Below is a small trained network, with its code and all its weights. Each question gives an input and a target symbol and asks what happens when units are switched off, that is, made to give their printed mean instead of their output.

import numpy as np


def w(rows, s, z=0):
    codes = np.array(rows[::2]) - 128.0
    scale = np.full(codes.shape[1], s)
    scale[-1] = z or s
    return codes * scale


def f(y):
    return y / 2 * (1 + np.tanh(0.7978845608 * (y + 0.044715 * y**3)))


def softmax(a):
    e = np.exp(a - a.max(-1, keepdims=True))
    return e / e.sum(-1, keepdims=True)


def log_softmax(a):
    a = a - a.max(-1, keepdims=True)
    return a - np.log(np.exp(a).sum(-1, keepdims=True))


def net(x, mask):
    ids = ['ΣΦαγδεηθ'.index(c) for c in x.split()]
    T = len(ids)
    res = E[ids] + P[:T]
    u = 0
    for l in range(3):
        q, k, v = (res @ M[l].T for M in (Q, K, V))
        z = softmax(np.where(np.tri(T) > 0, q @ k.T / 3**0.5, -1e9)) @ v
        res = res + np.where(mask[u], z, O[l][:, -1]) @ O[l][:, :-1]
        u += 1
        y = f(res @ A[l][:, :-1].T + A[l][:, -1])
        res = res + np.where(mask[u : u + 12], y, B[l][:, -1]) @ B[l][:, :-1]
        u += 12
    return log_softmax(res[-1] @ U[:, :-1].T + U[:, -1])


Q, K, V, O, A, B = {}, {}, {}, {}, {}, {}
E = w([
[210,82,26],'Σ',
[119,105,148],'Φ',
[59,83,116],'α',
[103,106,137],'γ',
[131,121,146],'δ',
[100,101,126],'ε',
[178,76,200],'η',
[252,112,135],'θ',
],0.016)
P = w([
[81,162,246],'0',
[58,138,113],'1',
[83,129,110],'2',
[104,118,114],'3',
[120,115,111],'4',
[134,112,116],'5',
[140,113,111],'6',
[148,110,115],'7',
[155,111,113],'8',
[161,112,111],'9',
[167,118,111],'10',
[177,117,114],'11',
[188,125,109],'12',
],0.013)
Q[0] = w([
[192,253,53],'L0H0',
[128,141,46],'L0H0',
[137,196,72],'L0H0',
],0.0068)
K[0] = w([
[216,190,68],'L0H0',
[222,168,109],'L0H0',
[44,254,76],'L0H0',
],0.005)
V[0] = w([
[155,67,107],'L0H0',
[50,129,72],'L0H0',
[1,66,237],'L0H0',
],0.0091)
O[0] = w([
[231,3,134,219],'L0H0',
[91,128,38,2],'L0H0',
[154,213,110,166],'L0H0',
],0.0073,0.0031)
A[0] = w([
[14,101,157,253],'L0N0',
[88,163,62,178],'L0N1',
[205,242,31,150],'L0N2',
[148,169,181,205],'L0N3',
[108,220,198,63],'L0N4',
[146,126,125,78],'L0N5',
[136,17,85,106],'L0N6',
[81,121,98,60],'L0N7',
[205,254,117,130],'L0N8',
[221,93,181,175],'L0N9',
[151,52,150,51],'L0N10',
[229,60,24,107],'L0N11',
],0.0083,0.0051)
B[0] = w([
[164,48,138,147],'L0N0',
[254,108,159,131],'L0N1',
[31,48,153,137],'L0N2',
[146,61,124,160],'L0N3',
[104,160,121,133],'L0N4',
[123,148,135,126],'L0N5',
[153,182,63,185],'L0N6',
[142,164,162,119],'L0N7',
[136,68,159,140],'L0N8',
[139,111,84,246],'L0N9',
[168,190,138,162],'L0N10',
[102,125,118,227],'L0N11',
],0.0082,0.012)
Q[1] = w([
[254,142,208],'L1H0',
[8,220,74],'L1H0',
[147,227,109],'L1H0',
],0.0079)
K[1] = w([
[117,145,155],'L1H0',
[186,113,247],'L1H0',
[75,130,124],'L1H0',
],0.013)
V[1] = w([
[144,164,135],'L1H0',
[89,153,4],'L1H0',
[114,185,159],'L1H0',
],0.011)
O[1] = w([
[136,251,128,97],'L1H0',
[79,245,39,255],'L1H0',
[202,254,217,9],'L1H0',
],0.0082,0.0093)
A[1] = w([
[120,166,170,119],'L1N0',
[139,135,146,181],'L1N1',
[131,53,176,142],'L1N2',
[110,89,166,133],'L1N3',
[159,101,91,143],'L1N4',
[133,89,153,146],'L1N5',
[203,143,152,203],'L1N6',
[109,125,67,143],'L1N7',
[132,100,82,102],'L1N8',
[235,75,109,84],'L1N9',
[226,170,118,254],'L1N10',
[97,248,100,118],'L1N11',
],0.013,0.0045)
B[1] = w([
[77,254,145,129],'L1N0',
[27,127,156,129],'L1N1',
[52,247,135,202],'L1N2',
[99,208,104,158],'L1N3',
[40,119,233,219],'L1N4',
[61,183,105,164],'L1N5',
[111,62,105,149],'L1N6',
[137,68,180,253],'L1N7',
[114,188,103,229],'L1N8',
[116,135,161,215],'L1N9',
[142,53,145,155],'L1N10',
[40,52,174,179],'L1N11',
],0.0063,0.018)
Q[2] = w([
[136,84,22],'L2H0',
[178,137,3],'L2H0',
[109,40,101],'L2H0',
],0.0068)
K[2] = w([
[91,196,136],'L2H0',
[60,72,127],'L2H0',
[2,129,153],'L2H0',
],0.0085)
V[2] = w([
[214,151,192],'L2H0',
[150,215,49],'L2H0',
[122,48,1],'L2H0',
],0.008)
O[2] = w([
[126,167,160,110],'L2H0',
[136,149,10,93],'L2H0',
[80,79,109,4],'L2H0',
],0.012,0.033)
A[2] = w([
[141,56,139,102],'L2N0',
[168,113,187,140],'L2N1',
[89,158,138,199],'L2N2',
[137,104,134,180],'L2N3',
[51,64,112,123],'L2N4',
[156,161,116,154],'L2N5',
[137,128,85,219],'L2N6',
[103,85,5,111],'L2N7',
[61,146,99,175],'L2N8',
[142,90,138,253],'L2N9',
[105,210,150,162],'L2N10',
[63,138,153,2],'L2N11',
],0.016,0.0074)
B[2] = w([
[145,255,183,148],'L2N0',
[126,100,103,210],'L2N1',
[85,104,98,186],'L2N2',
[145,65,110,138],'L2N3',
[118,215,103,180],'L2N4',
[170,105,165,158],'L2N5',
[193,71,16,137],'L2N6',
[135,59,177,166],'L2N7',
[144,155,203,161],'L2N8',
[95,54,92,156],'L2N9',
[102,104,91,250],'L2N10',
[215,160,63,159],'L2N11',
],0.0091,0.024)
U = w([
[40,180,181,193],'Σ',
[138,152,127,107],'Φ',
[51,74,111,232],'α',
[124,126,99,87],'γ',
[141,161,142,74],'δ',
[107,88,75,89],'ε',
[146,198,246,2],'η',
[105,73,199,192],'θ',
],0.012,0.0055)

Each question gives the input, a string of symbols that net reads in full, and the target symbol t.
The units are the heads (3 rows each of Q, K, V and O) and the neurons (one row each of A and B). Each row of codes is followed by its name. A weight is (code - 128) times the scale printed after its matrix; where a second scale follows, it is the last column's (O, A, B and U).
mask holds one flag per unit, layer by layer, with each layer's heads first. A switched-off unit (its flag False) gives its mean, the last column of its rows in O or B, instead of its output. The means were averaged over made-up inputs and are rounded, as every weight is.
A unit's drop is (log p(t) with every unit on - log p(t) with that unit switched off) / (log p(t) with every unit on - log p(t) with every unit switched off).
The circuit of an input: a set's keep is (log p(t) with only the set's units on - log p(t) with every unit switched off) / (log p(t) with every unit on - log p(t) with every unit switched off). Starting from the 12 units with the biggest drops (on a tie, the unit counted first), units are removed one at a time, each time the one whose removal leaves the highest keep (on an exact tie, the one counted first), for as long as the keep stays at least 0.8.
circuit, biggest first: the units of the circuit, biggest drop first
most important unit: the unit with the biggest drop
k most important neurons: the k neurons with the biggest drops, biggest first
drop when u is switched off: that unit's drop, to one decimal
input η θ θ α η γ η Φ ε δ η Σ, target η: circuit, biggest first -> [L2H0; L1H0; L1N2]
input Φ ε η ε θ Φ θ, target α: 3 most important neurons -> [L0N1; L0N2; L0N6]
input ε θ ε Σ η η ε ε ε, target ε: 4 most important neurons -> [L1N4; L0N9; L1N2; L0N8]
input ε Φ θ δ η η θ θ η θ Σ η θ, target ε: circuit, biggest first -> [L2H0; L1N11]
input η η ε θ, target Σ: 2 most important neurons -> [L1N2; L0N2]
input θ Σ γ η ε Φ, target θ: 2 most important neurons -> [L1N2; L1N6]
input η θ θ θ η θ α α θ η Σ θ η, target η: 4 most important neurons -> [L1N2; L0N6; L0N8; L1N3]
input η θ θ θ Σ θ η θ θ η η γ, target η: most important unit -> L2H0
input ε θ θ δ α α δ Σ ε, target ε: 2 most important neurons -> [L1N2; L1N4]
input η γ η ε δ Φ θ θ Σ η, target η: circuit, biggest first -> [L2H0; L1N2; L1H0; L0N6]
input θ θ Σ ε Φ γ θ η θ, target θ: 3 most important neurons -> [L1N2; L1N6; L1N10]
input θ δ δ η Σ γ θ Σ η θ Σ, target θ: 2 most important neurons -> [L1N2; L1N7]
input η Σ θ, target η: circuit, biggest first -> [L1H0; L2H0; L1N2]
input η θ δ Σ α, target η: circuit, biggest first -> [L2H0; L1H0; L0H0]
input ε θ δ ε γ θ θ δ η η, target α: most important unit -> L1N7
input η Φ Σ ε α η α θ, target η: 3 most important neurons -> [L1N2; L1N3; L0N8]
input θ γ Σ θ θ ε, target θ: 3 most important neurons -> [L1N2; L1N6; L2N4]
input Σ θ ε α θ δ ε θ η, target Σ: circuit, biggest first -> [L2H0; L2N0; L2N4]
input η θ θ γ Σ Φ, target η: 2 most important neurons -> [L1N2; L0N8]
input Σ γ γ γ η, target Σ: circuit, biggest first -> [L2H0; L2N4; L2N0]
input ε Σ ε θ ε α, target ε: 3 most important neurons -> [L0N9; L0N8; L1N4]
input η θ α θ ε Σ θ θ η ε, target η: most important unit -> L2H0
input ε Σ α η α θ Φ δ δ η θ γ δ, target ε: circuit, biggest first -> [L1H0; L2H0; L0H0]
input α θ η Σ θ Σ θ η ε η δ δ Σ, target α: 3 most important neurons -> [L2N7; L0N2; L2N6]
input γ ε θ, target Σ: 2 most important neurons -> [L0N2; L1N2]
input η θ δ Σ θ θ ε δ, target η: 2 most important neurons -> [L1N2; L1N3]
input α δ η η η θ Σ θ η ε δ Φ Σ, target α: most important unit -> L0N2
input α η Σ θ ε θ δ, target α: drop when L1N1 is switched off -> 0.0
input θ ε α ε Σ θ δ, target θ: drop when L2N8 is switched off -> 0.0
input θ η Φ θ Σ Φ, target θ: drop when L1N5 is switched off -> 0.5
